Below are the code and all the weights of a small trained network. Each question names an input and a class and asks about switching units off, where a switched-off unit gives its printed mean instead of its output.

import numpy as np


def w(rows, s, z=0):
    codes = np.array(rows[::2]) - 128.0
    scale = np.full(codes.shape[1], s)
    scale[-1] = z or s
    return codes * scale


def f(y):
    return y / 2 * (1 + np.tanh(0.7978845608 * (y + 0.044715 * y**3)))


def log_softmax(a):
    a = a - a.max(-1, keepdims=True)
    return a - np.log(np.exp(a).sum(-1, keepdims=True))


def net(x, mask):
    res = np.array(x, float).reshape(1, 7) / 4 @ E
    y = f(res @ A[0][:, :-1].T + A[0][:, -1])
    res = res + np.where(mask, y, B[0][:, -1]) @ B[0][:, :-1]
    return log_softmax(res[-1] @ U[:, :-1].T + U[:, -1])


A, B = {}, {}
E = w([
[128,128,129,128],'x0',
[130,127,129,128],'x1',
[130,128,129,129],'x2',
[130,127,130,129],'x3',
[140,249,167,98],'x4',
[79,93,194,32],'x5',
[35,176,210,193],'x6',
],0.013)
A[0] = w([
[126,171,156,143,109],'neuron 1',
[170,147,61,149,153],'neuron 2',
[78,136,130,116,106],'neuron 3',
[170,176,131,126,95],'neuron 4',
[115,83,129,8,145],'neuron 5',
[127,132,111,119,130],'neuron 6',
[76,51,196,83,92],'neuron 7',
[171,119,137,89,121],'neuron 8',
[144,41,60,92,184],'neuron 9',
[171,192,125,105,110],'neuron 10',
[202,110,123,30,112],'neuron 11',
[154,183,126,135,154],'neuron 12',
[135,158,152,76,126],'neuron 13',
[149,179,112,183,114],'neuron 14',
[192,144,41,63,225],'neuron 15',
[95,67,130,170,141],'neuron 16',
[117,149,194,19,59],'neuron 17',
[98,57,100,161,254],'neuron 18',
[100,122,135,208,170],'neuron 19',
],0.018,0.0065)
B[0] = w([
[115,111,169,152,175],'neuron 1',
[193,142,151,127,195],'neuron 2',
[154,125,146,120,159],'neuron 3',
[97,131,123,86,165],'neuron 4',
[42,131,129,172,244],'neuron 5',
[134,136,137,127,133],'neuron 6',
[125,148,149,1,233],'neuron 7',
[125,147,141,154,168],'neuron 8',
[117,55,221,162,253],'neuron 9',
[102,152,112,73,183],'neuron 10',
[94,176,144,188,230],'neuron 11',
[86,129,156,126,177],'neuron 12',
[151,139,112,166,180],'neuron 13',
[69,100,117,131,187],'neuron 14',
[193,201,180,101,251],'neuron 15',
[134,98,62,98,191],'neuron 16',
[222,96,98,182,233],'neuron 17',
[144,37,111,131,225],'neuron 18',
[132,117,78,156,196],'neuron 19',
],0.039,0.019)
U = w([
[221,69,200,152,170],'0',
[91,76,214,140,82],'1',
[132,186,196,64,100],'2',
[132,182,138,189,47],'3',
[103,57,47,163,26],'4',
[132,89,137,40,195],'5',
[5,127,135,163,254],'6',
],0.012,0.0035)

Each question gives the input, the list of numbers given to net, and the class t.
The units are the neurons (one row each of A and B). Each row of codes is followed by its name. A weight is (code - 128) times the scale printed after its matrix; where a second scale follows, it is the last column's (A, B and U).
mask holds one flag per neuron, in row order. A switched-off neuron (its flag False) gives its mean, the last column of its row in B, instead of its output. The means were averaged over made-up inputs and are rounded, as every weight is.
A unit's drop is (log p(t) with every unit on - log p(t) with that unit switched off) / (log p(t) with every unit on - log p(t) with every unit switched off).
The circuit of an input: a set's keep is (log p(t) with only the set's units on - log p(t) with every unit switched off) / (log p(t) with every unit on - log p(t) with every unit switched off). Starting from the 12 units with the biggest drops (on a tie, the unit counted first), units are removed one at a time, each time the one whose removal leaves the highest keep (on an exact tie, the one counted first), for as long as the keep stays at least 0.8.
units of the circuit, in order: the units of the circuit, biggest drop first
unit that matters most: the unit with the biggest drop
k most important neurons: the k neurons with the biggest drops, biggest first
drop of u: that unit's drop, to one decimal
input [-5,-1,4,-8,0,3,-4], class 1: 2 most important neurons => (neuron 9; neuron 5)
input [-1,3,-7,-3,7,-5,0], class 2: unit that matters most => neuron 5
input [2,-4,7,3,-7,1,8], class 5: 3 most important neurons => (neuron 7; neuron 5; neuron 17)
input [-4,-1,-1,-3,-2,1,-7], class 1: 2 most important neurons => (neuron 9; neuron 17)
input [0,-8,8,2,2,1,7], class 0: 2 most important neurons => (neuron 5; neuron 11)
input [-8,-7,-1,5,-6,1,4], class 5: 2 most important neurons => (neuron 7; neuron 5)
input [4,3,6,2,6,-6,1], class 6: 3 most important neurons => (neuron 14; neuron 7; neuron 15)
input [-2,5,3,-5,5,8,-1], class 3: 2 most important neurons => (neuron 17; neuron 5)
input [6,2,4,-6,-6,1,-7], class 1: 4 most important neurons => (neuron 5; neuron 17; neuron 11; neuron 9)
input [-2,-3,6,1,1,-5,7], class 6: 2 most important neurons => (neuron 17; neuron 18)
input [8,1,4,-4,-5,0,5], class 4: 2 most important neurons => (neuron 15; neuron 19)
input [1,-6,8,1,-8,1,7], class 5: 4 most important neurons => (neuron 7; neuron 5; neuron 17; neuron 11)
input [-4,6,6,-8,-3,7,-5], class 1: 2 most important neurons => (neuron 5; neuron 9)
input [-7,8,0,3,3,1,-8], class 3: units of the circuit, in order => (neuron 11)
input [1,7,5,-2,3,0,-1], class 2: 2 most important neurons => (neuron 9; neuron 5)
input [2,-7,-7,6,8,-1,7], class 6: drop of neuron 9 => 0.2
input [3,7,-3,7,7,7,6], class 0: drop of neuron 17 => 6.6
input [1,6,-5,-6,-6,4,-2], class 1: drop of neuron 9 => 0.1
